Below is a small trained network, with its code and all its weights. Each question gives an input and a target symbol and asks what happens when units are switched off, that is, made to give their printed mean instead of their output.

import numpy as np


def w(rows, s, z=0):
    codes = np.array(rows[::2]) - 128.0
    scale = np.full(codes.shape[1], s)
    scale[-1] = z or s
    return codes * scale


def f(y):
    return np.maximum(y, 0)


def softmax(a):
    e = np.exp(a - a.max(-1, keepdims=True))
    return e / e.sum(-1, keepdims=True)


def log_softmax(a):
    a = a - a.max(-1, keepdims=True)
    return a - np.log(np.exp(a).sum(-1, keepdims=True))


def net(x, mask):
    ids = ['ΘΞΣΦΩαδεζητ'.index(c) for c in x.split()]
    T = len(ids)
    res = E[ids] + P[:T]
    u = 0
    for l in range(2):
        r = res
        for j in range(2):
            rows = slice(2 * j, 2 * j + 2)
            q, k, v = (r @ M[l][rows].T for M in (Q, K, V))
            z = softmax(np.where(np.tri(T) > 0, q @ k.T / 2**0.5, -1e9)) @ v
            o = O[l][rows]
            res = res + np.where(mask[u + j], z, o[:, -1]) @ o[:, :-1]
        u += 2
        y = f(res @ A[l][:, :-1].T + A[l][:, -1])
        res = res + np.where(mask[u : u + 8], y, B[l][:, -1]) @ B[l][:, :-1]
        u += 8
    return log_softmax(res[-1] @ U[:, :-1].T + U[:, -1])


Q, K, V, O, A, B = {}, {}, {}, {}, {}, {}
E = w([
[118,182,220,163],'Θ',
[107,111,250,102],'Ξ',
[141,111,91,223],'Σ',
[174,86,39,159],'Φ',
[143,109,96,162],'Ω',
[199,139,123,85],'α',
[86,90,162,76],'δ',
[171,129,99,215],'ε',
[176,41,104,117],'ζ',
[111,98,159,147],'η',
[224,126,31,184],'τ',
],0.011)
P = w([
[118,94,136,141],'0',
[122,88,144,131],'1',
[223,255,132,166],'2',
[96,108,109,117],'3',
[210,243,127,166],'4',
[111,75,114,124],'5',
],0.0083)
Q[0] = w([
[253,102,91,216],'0.h0',
[97,33,140,51],'0.h0',
[139,88,56,46],'0.h1',
[134,69,46,78],'0.h1',
],0.0074)
K[0] = w([
[157,60,59,157],'0.h0',
[137,115,158,3],'0.h0',
[134,162,93,178],'0.h1',
[119,146,93,189],'0.h1',
],0.013)
V[0] = w([
[140,42,138,159],'0.h0',
[127,1,101,129],'0.h0',
[154,209,156,183],'0.h1',
[91,82,147,92],'0.h1',
],0.0078)
O[0] = w([
[2,89,34,160,176],'0.h0',
[25,177,4,140,76],'0.h0',
[155,14,130,221,251],'0.h1',
[96,189,175,118,84],'0.h1',
],0.0053,0.002)
A[0] = w([
[79,71,160,200,159],'0.n0',
[107,178,80,160,229],'0.n1',
[136,179,159,138,4],'0.n2',
[40,2,135,101,172],'0.n3',
[95,191,202,148,128],'0.n4',
[126,84,79,46,162],'0.n5',
[53,31,134,86,193],'0.n6',
[138,207,177,136,214],'0.n7',
],0.0084,0.0034)
B[0] = w([
[88,125,119,188,210],'0.n0',
[173,82,85,139,194],'0.n1',
[100,154,55,95,146],'0.n2',
[132,254,119,128,190],'0.n3',
[79,71,126,112,221],'0.n4',
[168,97,109,30,158],'0.n5',
[127,227,153,109,181],'0.n6',
[127,65,107,133,254],'0.n7',
],0.0086,0.005)
Q[1] = w([
[66,95,24,49],'1.h0',
[129,244,183,2],'1.h0',
[152,236,104,79],'1.h1',
[218,247,82,128],'1.h1',
],0.0065)
K[1] = w([
[165,13,105,149],'1.h0',
[148,115,224,57],'1.h0',
[42,216,131,122],'1.h1',
[2,181,134,74],'1.h1',
],0.0078)
V[1] = w([
[52,255,180,147],'1.h0',
[105,109,220,9],'1.h0',
[40,65,131,237],'1.h1',
[153,75,63,103],'1.h1',
],0.006)
O[1] = w([
[131,254,171,197,140],'1.h0',
[176,127,201,88,3],'1.h0',
[67,57,162,240,205],'1.h1',
[57,91,126,57,116],'1.h1',
],0.0066,0.0034)
A[1] = w([
[199,46,91,115,159],'1.n0',
[254,83,96,168,116],'1.n1',
[141,114,40,159,102],'1.n2',
[105,151,127,92,253],'1.n3',
[97,155,207,100,41],'1.n4',
[83,179,145,118,202],'1.n5',
[190,180,207,98,48],'1.n6',
[138,58,152,139,166],'1.n7',
],0.0079,0.0047)
B[1] = w([
[119,83,208,90,255],'1.n0',
[73,111,224,124,250],'1.n1',
[60,176,91,82,229],'1.n2',
[227,60,107,126,202],'1.n3',
[9,153,155,82,148],'1.n4',
[217,124,175,184,202],'1.n5',
[13,166,163,1,157],'1.n6',
[153,81,119,77,235],'1.n7',
],0.007,0.0049)
U = w([
[91,36,235,183,222],'Θ',
[21,168,231,111,1],'Ξ',
[44,159,68,181,86],'Σ',
[100,139,42,82,122],'Φ',
[155,144,80,149,97],'Ω',
[255,62,144,46,209],'α',
[132,203,150,56,74],'δ',
[50,114,97,149,1],'ε',
[250,154,39,111,144],'ζ',
[254,189,135,227,187],'η',
[1,63,106,47,63],'τ',
],0.0061,0.0035)

Each question gives the input, a string of symbols that net reads in full, and the target symbol t.
The units are the heads (2 rows each of Q, K, V and O) and the neurons (one row each of A and B). Each row of codes is followed by its name. A weight is (code - 128) times the scale printed after its matrix; where a second scale follows, it is the last column's (O, A, B and U).
mask holds one flag per unit, layer by layer, with each layer's heads first. A switched-off unit (its flag False) gives its mean, the last column of its rows in O or B, instead of its output. The means were averaged over made-up inputs and are rounded, as every weight is.
A unit's drop is (log p(t) with every unit on - log p(t) with that unit switched off) / (log p(t) with every unit on - log p(t) with every unit switched off).
unit that matters most: the unit with the biggest drop
k most important neurons: the k neurons with the biggest drops, biggest first
top k neurons in layer l: the k neurons of layer l with the biggest drops, biggest first
which heads matter: for each layer, one digit per head in row order, 1 if its drop is at least 0.15 and else 0, layers parted by /
drop when u is switched off: that unit's drop, to one decimal
input Σ Θ η Θ τ, target Θ: 2 most important neurons : 1.n1, 1.n0
input τ τ Θ Θ τ, target τ: top 2 neurons in layer 1 : 1.n2, 1.n1
input α α Θ, target α: unit that matters most : 0.n7
input Φ Ω δ Σ, target Σ: which heads matter : 10 / 10
input α α τ, target α: which heads matter : 10 / 11
input Θ Θ τ, target Θ: top 2 neurons in layer 1 : 1.n1, 1.n0
input α ε Θ α Θ Ξ, target Ξ: top 3 neurons in layer 0 : 0.n6, 0.n3, 0.n1
input α τ α Θ τ Σ, target Σ: top 3 neurons in layer 0 : 0.n3, 0.n0, 0.n7
input α δ Θ Θ Θ Ξ, target Ξ: 2 most important neurons : 1.n6, 0.n6
input α α Σ, target α: which heads matter : 11 / 11
input δ Θ α α, target α: top 3 neurons in layer 0 : 0.n5, 0.n3, 0.n0
input α α τ α α α, target α: which heads matter : 00 / 11
input Θ Θ η Θ Θ, target Θ: 2 most important neurons : 0.n7, 0.n3
input α Θ δ, target α: unit that matters most : 1.h0
input Θ α Φ ζ, target ζ: top 3 neurons in layer 0 : 0.n3, 0.n6, 0.n7
input α α Θ τ Ξ ζ, target ζ: drop when 0.n3 is switched off : 0.7
input Θ Θ Φ, target Θ: drop when 1.h1 is switched off : 0.2
input ε Θ Φ, target Θ: drop when 1.h0 is switched off : -0.2
input Θ Θ Θ η ε, target Θ: drop when 1.h0 is switched off : -0.1
input Θ Θ Θ η α, target Θ: unit that matters most : 1.n1
